Here is a tiny trained network, its code and every weight. The questions are about switching its units off for an input and a class, where a switched-off unit gives its printed mean instead of its output.

import numpy as np


def w(rows, s, z=0):
    codes = np.array(rows[::2]) - 128.0
    scale = np.full(codes.shape[1], s)
    scale[-1] = z or s
    return codes * scale


def f(y):
    return y / 2 * (1 + np.tanh(0.7978845608 * (y + 0.044715 * y**3)))


def log_softmax(a):
    a = a - a.max(-1, keepdims=True)
    return a - np.log(np.exp(a).sum(-1, keepdims=True))


def net(x, mask):
    res = np.array(x, float).reshape(1, 6) / 4 @ E
    y = f(res @ A[0][:, :-1].T + A[0][:, -1])
    res = res + np.where(mask, y, B[0][:, -1]) @ B[0][:, :-1]
    return log_softmax(res[-1] @ U[:, :-1].T + U[:, -1])


A, B = {}, {}
E = w([
[103,191,3,140],'x0',
[128,126,128,128],'x1',
[126,121,126,129],'x2',
[109,132,178,254],'x3',
[37,129,174,86],'x4',
[121,107,119,130],'x5',
],0.0096)
A[0] = w([
[91,189,115,215,83],'N1',
[42,173,151,125,55],'N2',
[173,141,98,78,181],'N3',
[83,126,133,121,94],'N4',
[102,163,95,128,13],'N5',
[254,143,113,165,54],'N6',
[164,89,172,110,81],'N7',
[125,166,113,131,59],'N8',
[131,135,102,90,91],'N9',
[113,145,146,194,73],'N10',
[117,170,156,168,103],'N11',
[75,124,130,115,84],'N12',
[56,181,180,122,132],'N13',
[105,228,134,136,53],'N14',
[90,130,69,128,140],'N15',
[112,152,122,98,37],'N16',
[102,139,86,125,16],'N17',
[94,114,77,142,83],'N18',
[69,134,138,130,32],'N19',
[209,118,115,193,108],'N20',
[77,156,151,111,89],'N21',
[139,144,101,152,13],'N22',
[91,133,76,145,98],'N23',
[144,79,83,80,42],'N24',
[129,143,104,141,9],'N25',
[92,157,86,137,112],'N26',
[89,169,154,104,32],'N27',
[116,130,135,212,125],'N28',
[126,150,152,198,47],'N29',
[50,85,116,121,63],'N30',
[98,172,83,143,124],'N31',
[143,122,198,123,2],'N32',
[92,162,104,129,21],'N33',
[144,88,167,116,77],'N34',
],0.013,0.0061)
B[0] = w([
[99,103,175,90,242],'N1',
[159,105,57,111,178],'N2',
[36,105,148,115,254],'N3',
[155,97,74,116,140],'N4',
[167,105,166,122,135],'N5',
[202,66,31,144,251],'N6',
[146,205,164,201,191],'N7',
[186,150,139,126,123],'N8',
[133,87,161,113,162],'N9',
[129,114,176,64,193],'N10',
[81,138,116,60,172],'N11',
[129,146,43,127,146],'N12',
[159,79,41,123,219],'N13',
[157,149,169,138,150],'N14',
[134,116,172,162,206],'N15',
[137,61,168,105,123],'N16',
[156,126,162,111,132],'N17',
[175,172,170,165,154],'N18',
[172,80,101,67,132],'N19',
[137,75,93,116,251],'N20',
[208,117,55,146,158],'N21',
[168,162,121,119,124],'N22',
[126,198,132,214,177],'N23',
[126,110,180,43,174],'N24',
[255,156,144,102,113],'N25',
[156,133,186,161,186],'N26',
[180,162,63,156,132],'N27',
[86,80,166,60,243],'N28',
[146,124,139,63,191],'N29',
[184,160,51,131,155],'N30',
[152,126,191,160,207],'N31',
[182,200,153,166,161],'N32',
[207,142,148,161,132],'N33',
[179,206,170,194,172],'N34',
],0.0093,0.0054)
U = w([
[170,67,27,111,73],'0',
[149,187,255,183,16],'1',
[58,90,152,126,253],'2',
[68,96,191,19,66],'3',
],0.0078,0.0065)

Each question gives the input, the list of numbers given to net, and the class t.
The units are the neurons (one row each of A and B). Each row of codes is followed by its name. A weight is (code - 128) times the scale printed after its matrix; where a second scale follows, it is the last column's (A, B and U).
mask holds one flag per neuron, in row order. A switched-off neuron (its flag False) gives its mean, the last column of its row in B, instead of its output. The means were averaged over made-up inputs and are rounded, as every weight is.
A unit's drop is (log p(t) with every unit on - log p(t) with that unit switched off) / (log p(t) with every unit on - log p(t) with every unit switched off).
The circuit of an input: a set's keep is (log p(t) with only the set's units on - log p(t) with every unit switched off) / (log p(t) with every unit on - log p(t) with every unit switched off). Starting from the 12 units with the biggest drops (on a tie, the unit counted first), units are removed one at a time, each time the one whose removal leaves the highest keep (on an exact tie, the one counted first), for as long as the keep stays at least 0.8.
circuit, biggest first: the units of the circuit, biggest drop first
unit that matters most: the unit with the biggest drop
top k neurons: the k neurons with the biggest drops, biggest first
drop of u: that unit's drop, to one decimal
input [3,3,-5,-7,-4,8], class 3: circuit, biggest first	N24, N3
input [-7,-7,4,-4,-5,-3], class 1: unit that matters most	N7
input [5,-2,-1,1,5,5], class 0: circuit, biggest first	N2, N30
input [-7,-6,-2,7,7,-5], class 0: circuit, biggest first	N13, N2
input [-6,8,-6,8,-4,1], class 3: circuit, biggest first	N28, N29
input [-6,-2,-4,6,6,-6], class 0: circuit, biggest first	N13, N2
input [-6,4,-6,2,-4,6], class 1: circuit, biggest first	N7, N34
input [3,8,-1,-6,7,5], class 0: top 2 neurons	N30, N21
input [-2,-4,0,1,3,0], class 0: circuit, biggest first	N3, N13, N1
input [-7,1,-6,-1,5,5], class 1: circuit, biggest first	N34, N7
input [-5,2,-4,8,5,2], class 3: circuit, biggest first	N28, N10
input [5,7,-3,2,5,-7], class 0: top 3 neurons	N13, N2, N21
input [2,2,-5,-4,-4,-4], class 2: top 2 neurons	N3, N13
input [2,-6,3,6,-4,5], class 3: unit that matters most	N28
input [1,1,4,8,-1,-1], class 3: drop of N1	0.0
input [-3,5,2,8,5,0], class 3: drop of N10	0.1
input [3,-4,6,8,4,8], class 3: drop of N28	0.2
